Below is a small trained network, with its code and all its weights. Each question gives an input and a class and asks what happens when units are switched off, that is, made to give their printed mean instead of their output.

import numpy as np


def w(rows, s, z=0):
    codes = np.array(rows[::2]) - 128.0
    scale = np.full(codes.shape[1], s)
    scale[-1] = z or s
    return codes * scale


def f(y):
    return y / 2 * (1 + np.tanh(0.7978845608 * (y + 0.044715 * y**3)))


def log_softmax(a):
    a = a - a.max(-1, keepdims=True)
    return a - np.log(np.exp(a).sum(-1, keepdims=True))


def net(x, mask):
    res = np.array(x, float).reshape(1, 4) / 4 @ E
    y = f(res @ A[0][:, :-1].T + A[0][:, -1])
    res = res + np.where(mask, y, B[0][:, -1]) @ B[0][:, :-1]
    return log_softmax(res[-1] @ U[:, :-1].T + U[:, -1])


A, B = {}, {}
E = w([
[12,209,211,178],'x0',
[131,131,126,134],'x1',
[2,64,48,184],'x2',
[111,213,20,28],'x3',
],0.0056)
A[0] = w([
[214,19,2,164,96],'n1',
[106,234,60,113,84],'n2',
[13,88,57,106,169],'n3',
[107,166,80,122,3],'n4',
[68,166,176,127,27],'n5',
[199,224,173,110,191],'n6',
[52,45,78,167,106],'n7',
[150,167,161,82,23],'n8',
[64,210,75,20,70],'n9',
[118,171,107,125,37],'n10',
[4,200,165,158,143],'n11',
[210,172,191,93,23],'n12',
[142,79,201,246,86],'n13',
[137,40,222,151,43],'n14',
[73,186,180,142,35],'n15',
],0.0088,0.005)
B[0] = w([
[185,166,183,45,253],'n1',
[167,101,78,138,172],'n2',
[175,151,174,202,237],'n3',
[146,207,63,115,113],'n4',
[131,214,128,59,139],'n5',
[186,132,192,203,233],'n6',
[155,207,138,189,208],'n7',
[153,183,106,151,121],'n8',
[184,78,57,149,199],'n9',
[147,154,97,116,108],'n10',
[157,120,185,49,254],'n11',
[129,252,122,140,166],'n12',
[224,92,64,151,230],'n13',
[194,137,35,124,180],'n14',
[182,209,131,46,151],'n15',
],0.025,0.0052)
U = w([
[186,158,164,4,98],'0',
[194,115,1,135,119],'1',
[170,102,167,141,248],'2',
[152,201,150,205,61],'3',
[62,26,191,137,143],'4',
[25,48,53,60,86],'5',
],0.0084,0.011)

Each question gives the input, the list of numbers given to net, and the class t.
The units are the neurons (one row each of A and B). Each row of codes is followed by its name. A weight is (code - 128) times the scale printed after its matrix; where a second scale follows, it is the last column's (A, B and U).
mask holds one flag per neuron, in row order. A switched-off neuron (its flag False) gives its mean, the last column of its row in B, instead of its output. The means were averaged over made-up inputs and are rounded, as every weight is.
A unit's drop is (log p(t) with every unit on - log p(t) with that unit switched off) / (log p(t) with every unit on - log p(t) with every unit switched off).
The circuit of an input: a set's keep is (log p(t) with only the set's units on - log p(t) with every unit switched off) / (log p(t) with every unit on - log p(t) with every unit switched off). Starting from the 12 units with the biggest drops (on a tie, the unit counted first), units are removed one at a time, each time the one whose removal leaves the highest keep (on an exact tie, the one counted first), for as long as the keep stays at least 0.8.
units of the circuit, in order: the units of the circuit, biggest drop first
most important unit: the unit with the biggest drop
k most important neurons: the k neurons with the biggest drops, biggest first
drop when u is switched off: that unit's drop, to one decimal
input [1,4,7,-6], class 3: most important unit -> n7
input [-5,-4,0,-6], class 1: 2 most important neurons -> n11, n14
input [-1,-3,0,-4], class 1: units of the circuit, in order -> n11, n6
input [1,2,-6,-3], class 3: 4 most important neurons -> n12, n11, n6, n1
input [-2,-2,7,6], class 3: 2 most important neurons -> n3, n7
input [1,-1,6,3], class 3: 2 most important neurons -> n3, n7
input [-5,-5,-8,6], class 3: 2 most important neurons -> n6, n12
input [-4,1,6,-1], class 3: 3 most important neurons -> n7, n11, n3
input [5,1,7,-7], class 1: 4 most important neurons -> n13, n14, n6, n1
input [-3,0,7,-6], class 3: 3 most important neurons -> n7, n3, n9
input [-2,-2,-3,-6], class 1: units of the circuit, in order -> n14, n13
input [-3,-5,-3,6], class 1: 2 most important neurons -> n9, n11
input [7,-6,6,-8], class 1: 4 most important neurons -> n13, n14, n1, n7
input [-7,2,5,-8], class 1: 3 most important neurons -> n13, n14, n11
input [7,-5,7,-3], class 0: units of the circuit, in order -> n11
input [8,2,-4,-7], class 0: 2 most important neurons -> n11, n15
input [8,-5,7,-7], class 0: 2 most important neurons -> n11, n15
input [-5,3,5,-7], class 1: drop when n11 is switched off -> 0.4
input [3,-7,8,-6], class 3: drop when n1 is switched off -> 0.1
input [-7,6,7,6], class 0: drop when n6 is switched off -> 0.7
input [8,2,8,0], class 0: units of the circuit, in order -> n11
